Here is a tiny trained network, its code and every weight. The questions are about switching its units off for an input and a class, where a switched-off unit gives its printed mean instead of its output.

import numpy as np


def w(rows, s, z=0):
    codes = np.array(rows[::2]) - 128.0
    scale = np.full(codes.shape[1], s)
    scale[-1] = z or s
    return codes * scale


def norm(h):
    return h / np.sqrt((h * h).mean(-1, keepdims=True) + 1e-5)


def f(y):
    return y / 2 * (1 + np.tanh(0.7978845608 * (y + 0.044715 * y**3)))


def log_softmax(a):
    a = a - a.max(-1, keepdims=True)
    return a - np.log(np.exp(a).sum(-1, keepdims=True))


def net(x, mask):
    res = np.array(x, float).reshape(1, 8) / 4 @ E
    u = 0
    for l in range(2):
        y = f(norm(res) @ A[l][:, :-1].T + A[l][:, -1])
        res = res + np.where(mask[u : u + 6], y, B[l][:, -1]) @ B[l][:, :-1]
        u += 6
    return log_softmax(norm(res)[-1] @ U[:, :-1].T + U[:, -1])


A, B = {}, {}
E = w([
[189,134,97,118,76,201,55,173,126,152],'x0',
[184,150,106,114,78,148,117,159,90,98],'x1',
[60,185,94,202,226,123,38,115,171,106],'x2',
[109,81,40,136,144,89,92,168,97,75],'x3',
[143,100,124,115,124,55,239,91,128,61],'x4',
[33,128,248,143,118,58,131,112,62,173],'x5',
[93,79,68,33,203,196,128,93,50,137],'x6',
[150,50,163,184,46,77,148,194,158,130],'x7',
],0.017)
A[0] = w([
[158,133,155,97,105,164,186,129,117,155,13],'L0N0',
[166,107,141,66,123,159,254,116,113,129,36],'L0N1',
[125,119,122,114,140,133,168,146,129,129,10],'L0N2',
[110,74,58,80,143,138,140,142,48,113,4],'L0N3',
[165,132,131,100,112,149,180,158,112,127,21],'L0N4',
[179,118,153,66,109,158,243,98,146,146,36],'L0N5',
],0.023,0.019)
B[0] = w([
[132,97,140,141,129,155,128,69,152,149,155],'L0N0',
[158,125,122,78,138,176,200,65,177,186,251],'L0N1',
[159,136,160,135,86,154,90,151,119,127,122],'L0N2',
[116,110,132,166,222,147,116,252,70,75,198],'L0N3',
[122,111,130,123,144,167,139,105,171,172,147],'L0N4',
[173,126,148,79,139,195,202,69,169,174,254],'L0N5',
],0.023,0.0081)
A[1] = w([
[155,114,163,117,67,49,238,126,99,89,9],'L1N0',
[127,60,54,43,102,121,144,108,43,106,63],'L1N1',
[96,116,102,129,121,112,109,105,171,140,60],'L1N2',
[190,100,165,108,2,144,117,170,92,149,25],'L1N3',
[220,186,54,99,78,153,109,133,124,82,3],'L1N4',
[83,182,214,78,112,125,118,86,35,149,64],'L1N5',
],0.046,0.0069)
B[1] = w([
[117,140,188,190,103,90,237,85,124,2,230],'L1N0',
[124,47,112,67,185,169,160,211,85,115,200],'L1N1',
[133,120,148,150,175,127,139,138,184,138,156],'L1N2',
[194,52,209,135,102,128,51,205,160,221,250],'L1N3',
[170,207,45,129,113,162,101,53,111,105,247],'L1N4',
[51,164,67,49,103,109,135,98,106,186,247],'L1N5',
],0.024,0.021)
U = w([
[81,134,131,215,234,97,59,159,212,133,6],'0',
[210,77,199,156,45,108,35,209,146,203,81],'1',
[141,64,69,92,216,176,132,230,57,78,222],'2',
[108,130,206,208,72,35,201,119,126,32,149],'3',
[5,182,95,73,122,71,104,106,110,202,203],'4',
[204,208,28,161,131,164,40,95,138,103,87],'5',
[213,102,155,44,87,181,252,64,155,163,89],'6',
],0.016,0.0013)

Each question gives the input, the list of numbers given to net, and the class t.
The units are the neurons (one row each of A and B). Each row of codes is followed by its name. A weight is (code - 128) times the scale printed after its matrix; where a second scale follows, it is the last column's (A, B and U).
mask holds one flag per neuron, layer by layer. A switched-off neuron (its flag False) gives its mean, the last column of its row in B, instead of its output. The means were averaged over made-up inputs and are rounded, as every weight is.
A unit's drop is (log p(t) with every unit on - log p(t) with that unit switched off) / (log p(t) with every unit on - log p(t) with every unit switched off).
The circuit of an input: a set's keep is (log p(t) with only the set's units on - log p(t) with every unit switched off) / (log p(t) with every unit on - log p(t) with every unit switched off). Starting from all 12 units, units are removed one at a time, each time the one whose removal leaves the highest keep (on an exact tie, the one counted first), for as long as the keep stays at least 0.8.
circuit, biggest first: the units of the circuit, biggest drop first
top k neurons: the k neurons with the biggest drops, biggest first
top k neurons in layer l: the k neurons of layer l with the biggest drops, biggest first
drop when u is switched off: that unit's drop, to one decimal
input [-2,-8,4,6,-8,-5,-5,1], class 0: top 2 neurons : (L1N3, L1N4)
input [1,3,-3,-4,-3,-7,-2,-3], class 5: circuit, biggest first : (L1N4)
input [-7,0,4,-1,-6,-6,-8,4], class 0: top 2 neurons : (L1N0, L1N3)
input [6,1,-7,7,7,0,7,5], class 2: top 2 neurons : (L0N3, L1N1)
input [3,1,8,4,1,5,-7,-1], class 0: top 2 neurons in layer 1 : (L1N0, L1N3)
input [3,1,3,3,3,-7,4,0], class 2: top 2 neurons : (L1N1, L0N3)
input [0,-8,-4,-1,-6,-1,2,1], class 1: top 2 neurons : (L0N3, L0N1)
input [3,-7,1,5,-6,-7,4,7], class 2: top 2 neurons : (L1N1, L0N5)
input [8,7,-3,4,0,6,3,0], class 2: top 2 neurons : (L1N1, L0N3)
input [-8,-2,5,2,2,-6,-7,-3], class 0: top 2 neurons : (L1N0, L1N4)
input [-3,-4,8,-8,-6,-6,8,2], class 0: top 2 neurons : (L1N4, L1N5)
input [-8,-3,-1,6,-8,4,7,-5], class 2: top 2 neurons : (L0N3, L1N1)
input [8,3,6,1,4,-2,4,7], class 5: drop when L1N4 is switched off : 1.4
input [8,2,3,5,-4,-2,4,8], class 1: circuit, biggest first : (L1N3)
input [1,-2,-6,-1,-7,8,6,8], class 1: drop when L1N3 is switched off : 2.2
input [-8,6,3,4,4,6,-8,-7], class 3: drop when L1N0 is switched off : 3.7
